Below are the code and all the weights of a small trained network. Each question names an input and a target symbol and asks about switching units off, where a switched-off unit gives its printed mean instead of its output.

import numpy as np


def w(rows, s, z=0):
    codes = np.array(rows[::2]) - 128.0
    scale = np.full(codes.shape[1], s)
    scale[-1] = z or s
    return codes * scale


def f(y):
    return y / 2 * (1 + np.tanh(0.7978845608 * (y + 0.044715 * y**3)))


def softmax(a):
    e = np.exp(a - a.max(-1, keepdims=True))
    return e / e.sum(-1, keepdims=True)


def log_softmax(a):
    a = a - a.max(-1, keepdims=True)
    return a - np.log(np.exp(a).sum(-1, keepdims=True))


def net(x, mask):
    ids = ['αβγδεζηθλμπστφψω'.index(c) for c in x.split()]
    T = len(ids)
    res = E[ids] + P[:T]
    r = res
    for j in range(3):
        rows = slice(2 * j, 2 * j + 2)
        q, k, v = (r @ M[0][rows].T for M in (Q, K, V))
        z = softmax(np.where(np.tri(T) > 0, q @ k.T / 2**0.5, -1e9)) @ v
        o = O[0][rows]
        res = res + np.where(mask[j], z, o[:, -1]) @ o[:, :-1]
    y = f(res @ A[0][:, :-1].T + A[0][:, -1])
    res = res + np.where(mask[3:19], y, B[0][:, -1]) @ B[0][:, :-1]
    return log_softmax(res[-1] @ U[:, :-1].T + U[:, -1])


Q, K, V, O, A, B = {}, {}, {}, {}, {}, {}
E = w([
[111,116,165,64],'α',
[136,2,207,240],'β',
[96,26,232,95],'γ',
[195,108,218,67],'δ',
[125,86,116,199],'ε',
[43,144,44,131],'ζ',
[196,68,60,154],'η',
[71,195,127,124],'θ',
[63,61,55,33],'λ',
[191,171,147,43],'μ',
[162,95,241,153],'π',
[90,152,162,107],'σ',
[167,51,241,205],'τ',
[96,185,146,253],'φ',
[91,137,136,99],'ψ',
[200,170,91,195],'ω',
],0.014)
P = w([
[170,116,62,41],'0',
[47,58,206,255],'1',
[212,196,113,78],'2',
[37,65,160,216],'3',
[188,228,97,72],'4',
[36,62,144,192],'5',
[193,218,96,65],'6',
[30,71,143,173],'7',
[186,229,94,66],'8',
[31,77,132,164],'9',
],0.0044)
Q[0] = w([
[26,87,63,141],'head 1',
[192,203,16,11],'head 1',
[100,83,63,254],'head 2',
[4,111,142,135],'head 2',
[190,90,146,179],'head 3',
[66,54,169,184],'head 3',
],0.0067)
K[0] = w([
[21,94,61,146],'head 1',
[156,200,51,40],'head 1',
[70,150,2,238],'head 2',
[2,222,112,83],'head 2',
[192,143,152,154],'head 3',
[128,98,202,128],'head 3',
],0.0075)
V[0] = w([
[22,39,105,190],'head 1',
[144,165,2,45],'head 1',
[227,25,189,71],'head 2',
[180,86,74,186],'head 2',
[169,195,58,185],'head 3',
[215,192,169,117],'head 3',
],0.0062)
O[0] = w([
[61,54,128,171,123],'head 1',
[141,109,2,70,18],'head 1',
[165,137,116,60,255],'head 2',
[247,72,50,238,117],'head 2',
[154,196,93,163,50],'head 3',
[150,154,191,201,151],'head 3',
],0.0061,0.0039)
A[0] = w([
[93,112,112,194,234],'neuron 1',
[247,130,61,170,144],'neuron 2',
[129,80,24,94,170],'neuron 3',
[64,129,87,66,135],'neuron 4',
[168,62,181,129,143],'neuron 5',
[121,63,145,219,130],'neuron 6',
[49,139,115,167,114],'neuron 7',
[150,179,172,130,218],'neuron 8',
[146,181,132,50,44],'neuron 9',
[154,129,122,59,180],'neuron 10',
[41,110,77,204,65],'neuron 11',
[125,122,161,102,207],'neuron 12',
[101,187,120,168,254],'neuron 13',
[35,72,205,117,219],'neuron 14',
[126,146,100,66,159],'neuron 15',
[159,122,167,100,150],'neuron 16',
],0.012,0.006)
B[0] = w([
[111,234,154,117,191],'neuron 1',
[81,187,51,2,163],'neuron 2',
[15,88,100,241,158],'neuron 3',
[194,37,117,156,149],'neuron 4',
[93,117,131,201,202],'neuron 5',
[52,114,206,138,208],'neuron 6',
[170,146,83,87,156],'neuron 7',
[208,132,153,145,193],'neuron 8',
[46,159,151,69,176],'neuron 9',
[114,137,118,164,192],'neuron 10',
[163,160,24,171,169],'neuron 11',
[150,132,165,124,186],'neuron 12',
[204,193,148,142,158],'neuron 13',
[179,60,28,67,246],'neuron 14',
[84,113,154,175,166],'neuron 15',
[136,156,140,164,182],'neuron 16',
],0.0083,0.014)
U = w([
[180,187,148,208,79],'α',
[227,83,146,196,221],'β',
[114,138,38,85,122],'γ',
[130,74,214,189,78],'δ',
[118,58,84,138,30],'ε',
[169,99,78,78,85],'ζ',
[176,113,87,79,98],'η',
[168,54,107,80,179],'θ',
[87,202,135,45,122],'λ',
[49,43,165,56,82],'μ',
[216,170,63,65,30],'π',
[53,57,156,186,50],'σ',
[126,109,112,214,254],'τ',
[102,163,254,92,229],'φ',
[60,84,237,193,25],'ψ',
[19,130,136,128,152],'ω',
],0.0086,0.0054)

Each question gives the input, a string of symbols that net reads in full, and the target symbol t.
The units are the heads (2 rows each of Q, K, V and O) and the neurons (one row each of A and B). Each row of codes is followed by its name. A weight is (code - 128) times the scale printed after its matrix; where a second scale follows, it is the last column's (O, A, B and U).
mask holds one flag per unit, heads first, then neurons. A switched-off unit (its flag False) gives its mean, the last column of its rows in O or B, instead of its output. The means were averaged over made-up inputs and are rounded, as every weight is.
A unit's drop is (log p(t) with every unit on - log p(t) with that unit switched off) / (log p(t) with every unit on - log p(t) with every unit switched off).
The circuit of an input: a set's keep is (log p(t) with only the set's units on - log p(t) with every unit switched off) / (log p(t) with every unit on - log p(t) with every unit switched off). Starting from the 12 units with the biggest drops (on a tie, the unit counted first), units are removed one at a time, each time the one whose removal leaves the highest keep (on an exact tie, the one counted first), for as long as the keep stays at least 0.8.
circuit, biggest first: the units of the circuit, biggest drop first
unit that matters most: the unit with the biggest drop
top k neurons: the k neurons with the biggest drops, biggest first
which heads matter: for each layer, one digit per head in row order, 1 if its drop is at least 0.15 and else 0, layers parted by /
drop when u is switched off: that unit's drop, to one decimal
input β δ ε, target φ: circuit, biggest first -> (neuron 14; neuron 3; neuron 11)
input ε δ ω δ β ε μ δ α, target φ: circuit, biggest first -> (neuron 14; head 1; neuron 11)
input μ γ α δ ω η ε δ θ, target φ: circuit, biggest first -> (neuron 14; neuron 11)
input δ φ ε δ δ β, target σ: unit that matters most -> neuron 6
input η μ η π δ η β, target ψ: circuit, biggest first -> (neuron 6; head 1)
input μ δ ω μ μ ε ζ μ δ η, target ω: circuit, biggest first -> (neuron 14; neuron 3; neuron 2; neuron 8)
input δ δ δ δ π, target β: circuit, biggest first -> (neuron 6; neuron 2; neuron 9)
input ω δ σ η δ φ φ γ, target μ: circuit, biggest first -> (neuron 14; neuron 6; head 1; neuron 11)
input ε β η ω, target λ: circuit, biggest first -> (neuron 2; head 2; neuron 14)
input ε φ μ θ ω, target π: top 3 neurons -> (neuron 2; neuron 6; neuron 13)
input ψ α φ λ δ γ α μ, target φ: which heads matter -> 110
input δ ω ω β η θ, target π: which heads matter -> 000
input δ δ ε, target φ: circuit, biggest first -> (neuron 14; neuron 11; neuron 3)
input δ θ β θ μ φ δ φ ζ, target τ: circuit, biggest first -> (head 1; neuron 3; neuron 2; neuron 4)
input ε ε φ, target α: unit that matters most -> neuron 13
input δ δ ζ ε ε μ, target φ: circuit, biggest first -> (neuron 14; neuron 11)
input γ μ ε μ μ δ, target β: top 2 neurons -> (neuron 6; neuron 2)
input δ δ δ μ γ φ δ α ψ, target φ: which heads matter -> 110
input μ ψ η, target γ: which heads matter -> 100
input η μ α π π δ λ, target σ: which heads matter -> 100
input μ μ β ε δ δ σ, target φ: unit that matters most -> neuron 14
input δ ω ε λ, target ε: top 3 neurons -> (neuron 3; neuron 4; neuron 14)
input ε ω δ φ α η, target ω: top 2 neurons -> (neuron 2; neuron 14)
input σ μ γ ε λ δ, target β: top 2 neurons -> (neuron 2; neuron 6)
input δ π ε α ε ε β, target ψ: drop when neuron 6 is switched off -> 0.9
input μ α μ, target λ: drop when neuron 9 is switched off -> 0.5
input μ π η ζ θ ε ε γ, target μ: drop when neuron 11 is switched off -> 0.1
input τ μ ω, target π: drop when neuron 2 is switched off -> 0.5
